Below is a small trained network, with its code and all its weights. Each question gives an input and a target symbol and asks what happens when units are switched off, that is, made to give their printed mean instead of their output.

import numpy as np


def w(rows, s, z=0):
    codes = np.array(rows[::2]) - 128.0
    scale = np.full(codes.shape[1], s)
    scale[-1] = z or s
    return codes * scale


def norm(h):
    return h / np.sqrt((h * h).mean(-1, keepdims=True) + 1e-5)


def f(y):
    return np.maximum(y, 0)


def softmax(a):
    e = np.exp(a - a.max(-1, keepdims=True))
    return e / e.sum(-1, keepdims=True)


def log_softmax(a):
    a = a - a.max(-1, keepdims=True)
    return a - np.log(np.exp(a).sum(-1, keepdims=True))


def net(x, mask):
    ids = ['βγδζηλμξπστω'.index(c) for c in x.split()]
    T = len(ids)
    res = E[ids] + P[:T]
    r = norm(res)
    for j in range(3):
        rows = slice(3 * j, 3 * j + 3)
        q, k, v = (r @ M[0][rows].T for M in (Q, K, V))
        z = softmax(np.where(np.tri(T) > 0, q @ k.T / 3**0.5, -1e9)) @ v
        o = O[0][rows]
        res = res + np.where(mask[j], z, o[:, -1]) @ o[:, :-1]
    y = f(norm(res) @ A[0][:, :-1].T + A[0][:, -1])
    res = res + np.where(mask[3:11], y, B[0][:, -1]) @ B[0][:, :-1]
    return log_softmax(norm(res)[-1] @ U[:, :-1].T + U[:, -1])


Q, K, V, O, A, B = {}, {}, {}, {}, {}, {}
E = w([
[149,105,72,70],'β',
[103,170,136,107],'γ',
[101,167,142,103],'δ',
[113,104,169,113],'ζ',
[65,111,160,124],'η',
[138,5,74,102],'λ',
[116,144,49,119],'μ',
[61,78,167,121],'ξ',
[189,159,96,95],'π',
[174,139,161,114],'σ',
[135,138,71,165],'τ',
[139,83,64,45],'ω',
],0.025)
P = w([
[200,61,91,1],'0',
[181,76,98,28],'1',
[187,102,98,50],'2',
[166,109,117,67],'3',
[164,125,127,86],'4',
[151,124,126,107],'5',
[142,132,135,117],'6',
[133,135,137,137],'7',
[120,141,146,148],'8',
[121,145,156,161],'9',
[102,157,157,179],'10',
[107,151,168,188],'11',
[83,148,162,203],'12',
],0.0068)
Q[0] = w([
[89,168,104,139],'H1',
[83,119,130,162],'H1',
[85,188,157,102],'H1',
[216,60,69,173],'H2',
[181,174,95,131],'H2',
[151,150,159,130],'H2',
[159,130,96,68],'H3',
[142,69,180,83],'H3',
[3,156,73,100],'H3',
],0.022)
K[0] = w([
[108,141,81,188],'H1',
[77,94,100,133],'H1',
[153,101,199,213],'H1',
[132,91,68,17],'H2',
[183,187,91,107],'H2',
[160,124,132,147],'H2',
[167,131,36,59],'H3',
[112,82,186,43],'H3',
[7,75,53,166],'H3',
],0.017)
V[0] = w([
[122,198,164,177],'H1',
[88,200,170,187],'H1',
[203,148,91,133],'H1',
[7,194,130,162],'H2',
[154,54,1,186],'H2',
[101,126,116,136],'H2',
[98,167,97,40],'H3',
[119,62,43,155],'H3',
[141,65,172,128],'H3',
],0.0082)
O[0] = w([
[191,136,122,87,41],'H1',
[228,152,129,106,3],'H1',
[78,89,205,83,183],'H1',
[45,2,94,81,37],'H2',
[252,128,66,196,51],'H2',
[130,119,137,132,109],'H2',
[80,42,132,141,232],'H3',
[46,196,103,4,212],'H3',
[92,166,164,115,97],'H3',
],0.0064,0.0033)
A[0] = w([
[147,13,96,171,182],'N1',
[194,91,85,48,21],'N2',
[188,216,163,218,166],'N3',
[106,141,73,55,247],'N4',
[149,131,218,159,254],'N5',
[185,125,33,70,94],'N6',
[216,136,146,2,123],'N7',
[192,39,120,115,177],'N8',
],0.013,0.0038)
B[0] = w([
[229,169,184,93,168],'N1',
[6,78,174,115,169],'N2',
[4,103,134,219,195],'N3',
[188,123,118,198,255],'N4',
[159,212,114,146,178],'N5',
[26,214,123,122,204],'N6',
[212,29,146,197,196],'N7',
[159,107,32,37,169],'N8',
],0.014,0.0097)
U = w([
[41,6,36,124,93],'β',
[64,142,139,89,104],'γ',
[93,162,109,147,122],'δ',
[142,254,201,86,138],'ζ',
[147,131,102,27,254],'η',
[109,136,111,124,97],'λ',
[82,126,140,102,103],'μ',
[63,55,229,74,135],'ξ',
[95,78,109,173,103],'π',
[205,130,153,211,145],'σ',
[80,214,17,130,142],'τ',
[112,118,127,118,96],'ω',
],0.0097,0.0084)

Each question gives the input, a string of symbols that net reads in full, and the target symbol t.
The units are the heads (3 rows each of Q, K, V and O) and the neurons (one row each of A and B). Each row of codes is followed by its name. A weight is (code - 128) times the scale printed after its matrix; where a second scale follows, it is the last column's (O, A, B and U).
mask holds one flag per unit, heads first, then neurons. A switched-off unit (its flag False) gives its mean, the last column of its rows in O or B, instead of its output. The means were averaged over made-up inputs and are rounded, as every weight is.
A unit's drop is (log p(t) with every unit on - log p(t) with that unit switched off) / (log p(t) with every unit on - log p(t) with every unit switched off).
The circuit of an input: a set's keep is (log p(t) with only the set's units on - log p(t) with every unit switched off) / (log p(t) with every unit on - log p(t) with every unit switched off). Starting from all 11 units, units are removed one at a time, each time the one whose removal leaves the highest keep (on an exact tie, the one counted first), for as long as the keep stays at least 0.8.
units of the circuit, in order: the units of the circuit, biggest drop first
unit that matters most: the unit with the biggest drop
top k neurons: the k neurons with the biggest drops, biggest first
drop when u is switched off: that unit's drop, to one decimal
input λ λ σ τ δ β λ π γ σ γ, target ζ: top 2 neurons : N3, N2
input τ δ δ τ β τ π ζ, target ζ: unit that matters most : N5
input τ τ δ τ δ γ, target σ: units of the circuit, in order : N6, N3
input η δ σ δ π π λ, target η: units of the circuit, in order : N1, N8
input σ δ σ τ δ δ δ, target ξ: top 3 neurons : N5, N6, N8
input δ δ τ δ π δ λ η, target ξ: top 4 neurons : N6, N3, N1, N7
input π σ γ, target ζ: top 2 neurons : N3, N7
input ω δ τ δ ζ σ π δ, target ζ: top 3 neurons : N3, N2, N6
input δ δ δ β τ ζ, target ζ: units of the circuit, in order : N5, N3
input ω γ β δ γ, target ξ: units of the circuit, in order : H2, N6
input σ π δ δ δ, target ξ: top 2 neurons : N6, N3
input ω τ δ σ ω γ τ δ, target σ: drop when N3 is switched off : 0.1
input β σ ξ σ λ, target η: drop when N8 is switched off : 0.2
input γ τ λ μ δ δ τ γ, target σ: unit that matters most : H1
input γ τ γ δ σ η δ δ σ η, target ξ: drop when N6 is switched off : 0.7
